Below are the code and all the weights of a small trained network. Each question names an input and a target symbol and asks about switching units off, where a switched-off unit gives its printed mean instead of its output.

import numpy as np


def w(rows, s, z=0):
    codes = np.array(rows[::2]) - 128.0
    scale = np.full(codes.shape[1], s)
    scale[-1] = z or s
    return codes * scale


def f(y):
    return np.maximum(y, 0)


def softmax(a):
    e = np.exp(a - a.max(-1, keepdims=True))
    return e / e.sum(-1, keepdims=True)


def log_softmax(a):
    a = a - a.max(-1, keepdims=True)
    return a - np.log(np.exp(a).sum(-1, keepdims=True))


def net(x, mask):
    ids = ['αβγδμσψω'.index(c) for c in x.split()]
    T = len(ids)
    res = E[ids] + P[:T]
    r = res
    for j in range(3):
        rows = slice(2 * j, 2 * j + 2)
        q, k, v = (r @ M[0][rows].T for M in (Q, K, V))
        z = softmax(np.where(np.tri(T) > 0, q @ k.T / 2**0.5, -1e9)) @ v
        o = O[0][rows]
        res = res + np.where(mask[j], z, o[:, -1]) @ o[:, :-1]
    y = f(res @ A[0][:, :-1].T + A[0][:, -1])
    res = res + np.where(mask[3:7], y, B[0][:, -1]) @ B[0][:, :-1]
    return log_softmax(res[-1] @ U[:, :-1].T + U[:, -1])


Q, K, V, O, A, B = {}, {}, {}, {}, {}, {}
E = w([
[58,99,178,84,174,90,169],'α',
[208,83,87,159,182,188,46],'β',
[165,129,207,157,131,174,205],'γ',
[145,156,63,210,75,128,205],'δ',
[184,117,190,84,223,103,184],'μ',
[144,151,83,56,255,21,154],'σ',
[76,71,167,150,122,157,115],'ψ',
[29,176,48,156,186,130,123],'ω',
],0.0049)
P = w([
[103,62,96,52,97,165,152],'0',
[104,39,142,172,139,93,122],'1',
[118,101,69,64,156,198,205],'2',
[124,114,139,180,155,99,122],'3',
[126,133,76,92,166,207,205],'4',
[135,187,148,186,156,103,120],'5',
[119,168,70,113,165,213,221],'6',
[144,254,152,195,161,107,112],'7',
],0.0058)
Q[0] = w([
[98,127,30,231,52,132,166],'head 0',
[229,114,213,160,84,170,227],'head 0',
[99,146,49,96,183,255,157],'head 1',
[139,157,148,70,68,121,73],'head 1',
[52,94,157,192,193,99,226],'head 2',
[128,104,178,130,76,75,33],'head 2',
],0.026)
K[0] = w([
[94,122,29,221,32,172,137],'head 0',
[229,108,220,160,77,189,192],'head 0',
[121,249,222,161,126,83,64],'head 1',
[68,97,141,63,175,136,177],'head 1',
[79,231,174,174,127,93,165],'head 2',
[86,3,38,77,134,179,229],'head 2',
],0.026)
V[0] = w([
[91,86,133,65,106,147,129],'head 0',
[122,175,106,146,159,134,108],'head 0',
[89,129,218,183,100,230,120],'head 1',
[227,108,208,71,158,112,155],'head 1',
[147,120,141,127,58,91,244],'head 2',
[6,113,150,79,149,128,106],'head 2',
],0.023)
O[0] = w([
[130,165,57,158,104,101,169,114],'head 0',
[172,90,172,118,115,155,146,134],'head 0',
[153,167,110,29,102,49,24,118],'head 1',
[68,89,152,123,49,95,180,1],'head 1',
[254,81,176,98,125,153,140,204],'head 2',
[108,127,232,94,184,172,84,62],'head 2',
],0.012,0.0054)
A[0] = w([
[156,106,162,211,130,37,104,253],'neuron 0',
[141,4,179,103,136,167,72,120],'neuron 1',
[128,171,114,21,69,147,104,102],'neuron 2',
[117,85,112,49,57,130,149,50],'neuron 3',
],0.018,0.0029)
B[0] = w([
[42,178,167,122,219,175,54,253],'neuron 0',
[132,7,126,108,111,13,143,229],'neuron 1',
[81,60,99,109,69,216,86,198],'neuron 2',
[175,199,183,192,102,73,103,198],'neuron 3',
],0.014,0.0055)
U = w([
[78,92,101,42,102,184,134,46],'α',
[126,176,168,153,102,70,171,72],'β',
[141,133,141,145,67,134,81,5],'γ',
[97,37,203,98,151,52,116,218],'δ',
[84,85,155,182,114,195,198,15],'μ',
[252,113,45,86,111,141,192,187],'σ',
[32,143,2,148,93,56,158,117],'ψ',
[98,227,181,160,210,185,61,206],'ω',
],0.004,0.0029)

Each question gives the input, a string of symbols that net reads in full, and the target symbol t.
The units are the heads (2 rows each of Q, K, V and O) and the neurons (one row each of A and B). Each row of codes is followed by its name. A weight is (code - 128) times the scale printed after its matrix; where a second scale follows, it is the last column's (O, A, B and U).
mask holds one flag per unit, heads first, then neurons. A switched-off unit (its flag False) gives its mean, the last column of its rows in O or B, instead of its output. The means were averaged over made-up inputs and are rounded, as every weight is.
A unit's drop is (log p(t) with every unit on - log p(t) with that unit switched off) / (log p(t) with every unit on - log p(t) with every unit switched off).
The circuit of an input: a set's keep is (log p(t) with only the set's units on - log p(t) with every unit switched off) / (log p(t) with every unit on - log p(t) with every unit switched off). Starting from all 7 units, units are removed one at a time, each time the one whose removal leaves the highest keep (on an exact tie, the one counted first), for as long as the keep stays at least 0.8.
units of the circuit, in order: the units of the circuit, biggest drop first
unit that matters most: the unit with the biggest drop
which heads matter: for each layer, one digit per head in row order, 1 if its drop is at least 0.15 and else 0, layers parted by /
drop of u: that unit's drop, to one decimal
input ω ψ ω β β σ δ, target μ: unit that matters most : head 1
input δ δ σ, target σ: units of the circuit, in order : (head 2; neuron 0)
input δ δ γ, target σ: which heads matter : 001
input δ ω γ ω ψ β ψ, target ψ: which heads matter : 001
input β μ σ ω ψ, target ω: units of the circuit, in order : (head 2; head 1)
input δ δ σ γ, target δ: which heads matter : 100
input γ μ β δ β, target σ: units of the circuit, in order : (neuron 0; head 2)
input ω ψ β, target α: which heads matter : 111
input δ α δ γ μ, target γ: which heads matter : 010
input γ δ δ ψ ψ, target α: which heads matter : 011
input δ ω ω δ δ ψ γ, target α: units of the circuit, in order : (head 1; neuron 2)
input μ γ ψ, target γ: units of the circuit, in order : (head 1; neuron 3; neuron 2)
input δ δ ω δ ψ α γ, target δ: units of the circuit, in order : (head 2; neuron 1; head 0)
input ω δ δ β ω α, target δ: unit that matters most : head 2
input ω σ α ω δ γ μ, target γ: which heads matter : 011
input δ ω δ γ γ, target γ: which heads matter : 010
input μ ω β δ δ μ γ, target β: units of the circuit, in order : (head 1; neuron 3)
input δ δ β γ δ ψ δ, target α: which heads matter : 011
input ψ ω ψ, target ω: which heads matter : 111
input α σ ω, target μ: units of the circuit, in order : (head 1)
input δ δ ω δ δ α, target δ: drop of head 0 : 0.4
input δ ψ ω δ, target ω: drop of neuron 0 : 1.0
input δ δ β δ γ δ ω, target σ: drop of head 2 : 0.4
input γ β δ δ ψ σ, target δ: drop of neuron 1 : 0.7
